Here is a tiny trained network, its code and every weight. The questions are about switching its units off for an input and a class, where a switched-off unit gives its printed mean instead of its output.

import numpy as np


def w(rows, s, z=0):
    codes = np.array(rows[::2]) - 128.0
    scale = np.full(codes.shape[1], s)
    scale[-1] = z or s
    return codes * scale


def norm(h):
    return h / np.sqrt((h * h).mean(-1, keepdims=True) + 1e-5)


def f(y):
    return np.maximum(y, 0)


def log_softmax(a):
    a = a - a.max(-1, keepdims=True)
    return a - np.log(np.exp(a).sum(-1, keepdims=True))


def net(x, mask):
    res = np.array(x, float).reshape(1, 6) / 4 @ E
    u = 0
    for l in range(2):
        y = f(norm(res) @ A[l][:, :-1].T + A[l][:, -1])
        res = res + np.where(mask[u : u + 10], y, B[l][:, -1]) @ B[l][:, :-1]
        u += 10
    return log_softmax(norm(res)[-1] @ U[:, :-1].T + U[:, -1])


A, B = {}, {}
E = w([
[61,188,17,190,132,124,244,235,89,125,177],'x0',
[127,112,44,174,242,210,83,200,156,183,179],'x1',
[244,197,171,78,219,119,163,140,218,141,117],'x2',
[236,112,110,61,93,167,210,201,6,193,164],'x3',
[143,182,192,140,19,83,54,213,141,166,74],'x4',
[78,76,168,109,120,139,195,122,21,150,109],'x5',
],0.0017)
A[0] = w([
[97,207,72,173,132,117,88,169,153,142,145,40],'L0N1',
[90,40,171,112,93,167,19,90,68,179,76,51],'L0N2',
[205,167,197,12,67,111,130,190,114,193,107,3],'L0N3',
[126,103,57,111,106,101,224,57,136,37,221,136],'L0N4',
[154,112,117,122,193,196,185,172,63,142,160,37],'L0N5',
[156,65,149,146,90,89,4,103,61,174,116,37],'L0N6',
[124,142,35,211,86,93,95,192,188,123,152,19],'L0N7',
[3,144,163,146,125,94,116,112,167,117,41,8],'L0N8',
[172,182,115,117,235,162,76,104,183,120,133,8],'L0N9',
[110,192,130,141,104,106,178,28,142,102,52,149],'L0N10',
],0.0037,0.0023)
B[0] = w([
[90,65,145,169,90,159,88,147,101,166,123,189],'L0N1',
[102,168,116,72,65,182,121,124,166,74,198,215],'L0N2',
[167,136,176,188,104,172,170,115,93,146,116,225],'L0N3',
[137,156,146,62,164,137,111,197,108,117,126,255],'L0N4',
[121,119,53,129,79,54,167,123,119,147,175,220],'L0N5',
[102,139,92,78,115,222,129,115,120,112,151,190],'L0N6',
[118,70,149,139,126,147,75,160,86,106,67,201],'L0N7',
[80,131,74,180,131,80,208,81,149,100,126,188],'L0N8',
[114,106,150,40,190,134,65,63,187,254,100,215],'L0N9',
[149,131,156,144,172,113,101,162,81,111,250,213],'L0N10',
],0.0052,0.0029)
A[1] = w([
[139,133,109,137,87,147,210,137,52,161,101,132],'L1N1',
[75,137,102,140,170,84,165,82,105,21,98,17],'L1N2',
[74,140,82,171,116,118,179,138,122,129,176,99],'L1N3',
[100,99,119,192,95,139,51,191,135,114,50,15],'L1N4',
[124,126,115,106,130,105,93,129,101,146,119,24],'L1N5',
[115,103,13,127,145,97,199,152,124,152,118,3],'L1N6',
[158,149,190,165,144,78,172,140,106,74,176,137],'L1N7',
[146,96,116,97,219,141,92,73,254,196,106,53],'L1N8',
[95,79,153,100,129,108,53,128,203,103,132,146],'L1N9',
[216,144,182,151,90,150,186,113,84,155,69,6],'L1N10',
],0.0047,0.0015)
B[1] = w([
[149,141,76,121,190,152,178,112,194,148,136,223],'L1N1',
[108,217,160,149,157,99,174,136,148,117,63,167],'L1N2',
[123,125,152,129,127,62,124,63,161,120,71,202],'L1N3',
[77,58,119,222,148,206,75,145,35,129,82,182],'L1N4',
[158,110,177,136,150,124,171,119,144,72,138,133],'L1N5',
[172,85,81,114,96,69,113,99,114,138,126,194],'L1N6',
[147,90,146,144,126,111,47,114,157,97,101,190],'L1N7',
[133,165,189,76,141,84,75,54,170,229,27,252],'L1N8',
[154,98,100,107,127,166,164,167,84,202,128,208],'L1N9',
[195,166,157,250,86,190,211,255,199,151,128,190],'L1N10',
],0.0047,0.0043)
U = w([
[74,126,120,43,41,221,112,98,123,62,191,165],'0',
[218,151,153,188,82,190,212,214,143,148,129,147],'1',
[154,85,2,89,145,39,204,147,91,139,150,128],'2',
[198,128,184,161,95,84,81,132,159,65,154,3],'3',
[60,61,99,213,109,164,63,183,64,125,78,140],'4',
[36,161,154,174,137,28,143,89,141,32,97,96],'5',
[137,122,159,60,164,121,65,90,166,226,80,210],'6',
[142,146,160,46,193,95,126,188,72,37,168,41],'7',
],0.0084,0.0023)

Each question gives the input, the list of numbers given to net, and the class t.
The units are the neurons (one row each of A and B). Each row of codes is followed by its name. A weight is (code - 128) times the scale printed after its matrix; where a second scale follows, it is the last column's (A, B and U).
mask holds one flag per neuron, layer by layer. A switched-off neuron (its flag False) gives its mean, the last column of its row in B, instead of its output. The means were averaged over made-up inputs and are rounded, as every weight is.
A unit's drop is (log p(t) with every unit on - log p(t) with that unit switched off) / (log p(t) with every unit on - log p(t) with every unit switched off).
The circuit of an input: a set's keep is (log p(t) with only the set's units on - log p(t) with every unit switched off) / (log p(t) with every unit on - log p(t) with every unit switched off). Starting from the 12 units with the biggest drops (on a tie, the unit counted first), units are removed one at a time, each time the one whose removal leaves the highest keep (on an exact tie, the one counted first), for as long as the keep stays at least 0.8.
circuit, biggest first: the units of the circuit, biggest drop first
unit that matters most: the unit with the biggest drop
k most important neurons: the k neurons with the biggest drops, biggest first
k most important neurons of layer l: the k neurons of layer l with the biggest drops, biggest first
drop when u is switched off: that unit's drop, to one decimal
input [8,-1,-2,-5,-4,3], class 5: circuit, biggest first : [L1N3]
input [7,4,3,4,7,-4], class 4: circuit, biggest first : [L1N4, L0N7, L0N1]
input [7,6,-3,5,8,2], class 4: circuit, biggest first : [L1N4, L0N7]
input [-5,-8,1,-2,7,-1], class 3: circuit, biggest first : [L0N10, L0N9]
input [6,-6,-8,2,-6,-8], class 7: circuit, biggest first : [L0N4, L0N5]
input [0,-8,-2,2,7,2], class 1: circuit, biggest first : [L0N3, L1N10]
input [-4,-8,-5,-3,7,-3], class 0: circuit, biggest first : [L0N6, L0N2]
input [-7,-8,-1,-7,7,-3], class 0: circuit, biggest first : [L0N6, L0N2, L1N8]
input [6,5,7,-1,-4,-1], class 6: 2 most important neurons : [L0N9, L1N8]
input [-8,4,-6,3,7,-7], class 0: circuit, biggest first : [L0N2, L0N6]
input [-6,-3,3,7,-4,-6], class 1: circuit, biggest first : [L0N3, L1N10]
input [8,7,3,2,6,2], class 4: circuit, biggest first : [L0N7, L0N1, L1N4]
input [8,5,4,-4,2,-7], class 4: circuit, biggest first : [L0N7, L1N4]
input [-7,6,-6,3,6,-5], class 0: unit that matters most : L0N2
input [1,-7,-7,7,0,2], class 1: 2 most important neurons of layer 1 : [L1N10, L1N1]
input [-1,-7,7,-5,3,7], class 3: 2 most important neurons of layer 0 : [L0N10, L0N3]
input [-2,-4,2,-2,4,5], class 3: 2 most important neurons of layer 1 : [L1N7, L1N9]
input [4,4,-2,-3,-5,4], class 2: 2 most important neurons : [L1N6, L1N8]
input [-2,4,-1,-1,5,-6], class 4: 2 most important neurons : [L1N4, L0N7]
input [-3,-2,1,7,-8,7], class 2: 2 most important neurons of layer 0 : [L0N5, L0N3]
input [0,-8,0,0,-2,-2], class 7: most important neuron of layer 0 : [L0N10]
input [-4,0,1,-7,7,2], class 5: 2 most important neurons : [L0N8, L0N9]
input [1,-3,-8,-6,5,5], class 5: 3 most important neurons : [L0N8, L1N2, L1N3]
input [-5,2,2,7,-1,-2], class 1: drop when L0N3 is switched off : 0.5
